Cloud kif lies near a flat space through zero of 4 dimensions (the best fit, not centred); each new row is followed by its nearest point there:
In the rows, zero is written as 100.
kif (9 x 31):
142	119	114	109	91	93	115	111	97	104	110	83	82	104	110	136	97	84	107	103	54	92	90	116	94	94	82	76	73	117	74
96	79	69	103	117	90	131	124	93	122	84	130	97	109	111	124	110	85	80	103	119	134	100	70	99	40	109	74	103	112	96
67	92	110	100	100	121	93	102	125	84	95	100	117	103	106	56	102	140	124	86	130	68	129	111	91	144	109	130	130	70	100
112	112	129	106	80	102	66	83	115	81	109	50	92	115	87	72	97	102	127	100	77	59	109	132	85	159	84	119	104	89	92
68	76	101	104	92	99	62	85	125	88	88	64	107	132	79	33	112	110	116	101	136	70	128	110	77	147	103	136	146	67	116
98	89	98	112	97	104	115	121	124	103	85	95	95	127	116	86	111	111	118	92	112	76	125	108	73	107	99	95	119	86	76
107	103	101	102	100	93	94	95	97	102	99	89	95	104	95	104	99	90	97	104	90	100	96	102	98	97	97	95	94	104	101
86	85	88	94	99	86	64	72	90	103	100	84	101	107	71	78	103	78	81	112	116	117	89	89	106	99	104	113	109	101	131
66	112	128	80	96	126	61	62	103	72	118	98	127	62	86	55	84	141	111	92	113	81	98	115	126	166	109	147	109	79	129
New rows and their nearest points:
77	57	68	106	104	94	97	122	117	88	85	82	115	119	78	58	118	89	104	102	144	111	110	95	108	91	121	121	135	99	114 -> 70	69	78	102	106	93	87	99	110	106	82	97	105	125	88	65	114	96	93	103	143	105	116	85	87	94	111	112	134	85	116
115	68	91	99	97	89	79	92	142	97	78	62	73	159	116	81	106	91	138	90	135	69	111	91	23	87	111	87	159	71	69 -> 98	70	86	123	93	85	99	121	131	108	73	64	84	164	100	67	124	87	118	101	121	72	136	106	51	105	94	97	138	81	80
106	51	54	108	117	83	110	110	104	121	83	96	120	114	114	114	97	71	89	98	114	131	98	68	87	56	99	95	117	104	128 -> 92	74	68	104	110	82	108	110	95	119	83	110	95	121	95	104	113	76	79	108	125	128	101	74	92	54	107	85	112	106	108
119	91	132	124	80	71	112	102	108	79	104	89	67	131	81	111	112	87	143	118	59	107	122	138	71	144	68	71	83	108	64 -> 136	112	117	116	83	91	100	109	112	98	102	60	78	127	104	109	103	85	121	102	63	70	107	126	74	118	79	87	91	103	70
134	131	159	70	65	96	68	73	98	73	95	5	76	88	62	121	124	76	120	129	74	37	124	145	39	158	49	87	123	76	61 -> 140	120	137	116	69	90	63	84	117	84	112	22	76	132	84	84	99	82	132	106	49	47	106	147	71	162	69	107	94	96	79
59	58	71	81	81	93	150	126	117	93	89	144	92	110	144	124	105	76	98	89	112	134	86	78	114	56	98	88	128	101	108 -> 86	81	72	101	117	99	134	125	99	117	84	138	104	103	116	115	109	101	86	97	128	125	107	74	99	52	113	83	109	103	96
128	121	107	78	112	79	137	111	96	101	113	110	110	98	123	136	103	94	83	126	74	122	93	84	116	57	81	73	45	128	76 -> 129	115	98	101	104	96	128	114	84	111	107	118	90	86	114	150	94	86	90	102	70	120	82	94	110	64	94	70	68	124	85
80	93	102	108	131	136	138	124	110	104	109	169	121	73	161	119	88	123	137	116	98	94	85	131	105	103	78	56	79	95	62 -> 102	116	109	99	109	126	151	134	107	98	102	146	110	73	141	129	93	140	115	81	95	92	109	103	107	92	106	87	88	99	70
81	87	108	102	90	133	89	100	101	89	101	107	110	117	125	63	103	139	135	94	106	74	125	109	75	160	108	106	111	76	85 -> 83	100	115	103	96	119	100	106	124	85	97	96	110	104	111	69	101	135	127	87	114	65	126	117	88	142	102	120	121	76	89
35	103	145	78	111	148	120	155	105	87	92	135	124	73	169	171	106	150	148	29	98	73	127	113	80	164	115	74	72	69	54 -> 94	124	127	100	106	146	157	140	125	84	104	147	118	67	155	113	90	172	139	68	97	63	126	120	102	127	106	101	96	83	57
99	64	100	128	85	78	54	73	108	126	103	81	81	177	76	72	133	72	71	113	82	100	96	108	99	105	62	128	147	118	140 -> 100	77	86	108	90	70	56	78	101	106	90	50	85	144	64	69	114	58	90	119	109	101	101	98	79	103	93	107	120	97	119
146	123	133	48	110	123	72	81	104	80	113	108	83	96	109	136	82	77	114	120	41	106	98	142	96	131	67	69	61	129	103 -> 139	134	128	99	87	100	93	88	88	91	123	80	89	81	99	130	85	91	107	103	45	90	78	123	111	118	82	92	63	118	89
120	71	75	130	121	63	95	93	117	108	66	65	66	165	103	108	93	23	98	148	83	83	103	103	57	76	76	74	112	108	68 -> 132	79	80	124	90	62	95	113	108	120	81	52	66	166	87	105	122	44	97	117	88	98	108	100	57	71	82	72	109	109	82
73	159	108	103	114	120	162	101	141	69	150	140	84	76	163	149	94	160	100	85	20	124	103	93	114	89	93	33	76	108	73 -> 124	135	121	97	106	127	157	132	97	96	114	146	105	57	145	155	84	135	114	81	66	95	94	110	117	90	98	77	63	113	63
115	122	92	76	100	97	107	79	56	89	128	134	89	45	99	152	64	91	93	98	58	103	69	105	139	95	126	48	51	119	105 -> 123	133	114	86	103	106	110	89	69	98	125	124	102	50	105	149	79	98	84	102	61	125	63	98	138	84	97	87	53	128	105
61	62	124	112	90	92	79	89	150	81	80	104	100	107	42	61	114	102	91	125	157	88	104	116	106	166	102	170	147	93	153 -> 57	78	98	94	97	102	53	71	112	87	94	79	115	112	72	34	105	112	103	102	143	87	115	100	96	142	111	142	139	72	133
115	123	129	77	85	94	75	48	74	89	107	104	112	76	68	85	84	92	108	95	91	93	92	110	122	110	104	125	85	101	128 -> 98	116	116	87	94	103	67	66	85	87	119	88	107	73	79	92	86	100	94	105	86	103	79	107	124	127	98	119	86	104	125
49	74	54	88	111	94	95	94	89	119	93	124	122	124	79	109	119	78	68	102	146	124	86	38	98	79	118	94	113	125	137 -> 69	68	63	93	116	86	94	94	87	116	85	122	108	106	84	89	110	82	68	109	145	142	95	63	108	56	118	101	119	102	132
122	155	124	96	99	129	116	79	105	57	136	97	102	55	97	125	77	121	115	117	68	98	77	133	123	101	89	92	79	117	81 -> 123	138	132	91	94	116	105	92	89	86	126	106	103	59	110	128	80	117	109	94	57	91	81	120	124	123	91	100	64	112	91
142	132	120	94	67	89	96	93	90	113	121	70	89	86	96	130	91	85	102	96	34	119	71	103	89	85	80	105	69	115	105 -> 140	126	116	101	89	90	92	89	83	99	118	78	84	91	93	133	90	75	97	109	50	103	75	114	108	100	83	85	65	123	93
149	166	140	91	109	98	123	92	80	87	166	76	91	34	94	149	83	105	104	100	49	99	74	111	122	111	96	76	66	140	84 -> 144	149	135	92	91	109	107	89	78	89	133	101	94	54	108	151	75	101	103	99	33	99	66	122	129	112	84	87	44	126	87
118	100	105	99	105	144	127	117	109	98	94	145	85	99	138	129	91	117	110	81	85	114	100	72	94	59	92	74	75	109	69 -> 112	109	98	103	109	110	146	131	100	107	98	135	100	87	132	137	98	114	103	90	91	105	102	95	103	72	102	76	85	109	74
113	117	108	107	127	141	128	128	111	112	91	146	99	57	130	149	71	133	102	87	102	127	93	98	84	60	129	74	51	103	92 -> 106	116	101	95	113	118	150	128	93	105	104	153	108	66	135	143	91	124	99	87	92	114	95	92	118	70	107	79	78	111	80
86	128	116	106	98	88	95	66	116	99	96	99	104	74	100	32	109	165	150	106	115	67	144	133	103	146	92	132	159	60	96 -> 72	100	121	98	94	124	84	94	126	78	100	91	117	98	103	51	98	143	130	86	121	59	126	121	93	162	105	136	127	68	100
59	65	56	104	101	82	119	120	105	123	84	146	90	94	113	83	144	103	85	86	164	139	107	80	80	64	92	98	137	96	121 -> 64	63	61	100	119	96	118	118	104	117	75	134	110	116	105	87	116	101	83	99	156	126	116	66	93	57	120	96	131	91	111
88	76	95	104	119	111	128	188	69	134	88	143	96	116	153	81	147	113	80	104	119	138	129	48	117	29	120	60	131	102	129 -> 79	71	61	104	123	99	147	138	102	123	75	151	105	110	123	116	114	103	83	95	142	131	114	64	94	36	118	77	117	101	93
126	97	85	108	96	115	100	141	136	96	63	86	81	156	136	81	119	90	103	94	110	43	121	108	54	98	101	89	126	86	59 -> 109	84	95	123	94	95	121	135	132	106	78	79	84	151	118	88	119	100	126	94	106	67	136	112	55	103	92	87	125	85	63
145	136	116	109	102	107	120	95	103	103	119	95	87	94	103	141	91	111	124	86	41	116	92	102	92	130	93	95	60	132	71 -> 139	132	125	103	91	105	115	106	94	95	117	94	89	84	114	137	88	100	112	97	50	88	87	121	105	108	84	83	65	116	75
149	89	93	89	84	92	53	63	88	148	46	34	54	128	77	65	129	69	81	187	112	94	140	108	57	137	77	106	143	98	109 -> 110	77	91	115	84	67	53	80	108	105	89	32	77	158	63	65	117	52	99	120	100	88	107	107	67	113	86	106	123	95	110
111	117	125	62	77	141	104	88	86	92	114	130	137	39	104	99	50	96	46	101	100	117	55	81	161	103	103	73	64	125	123 -> 96	126	111	76	108	114	97	77	70	92	125	135	118	37	98	126	77	113	81	99	85	129	65	92	149	96	108	107	66	117	125
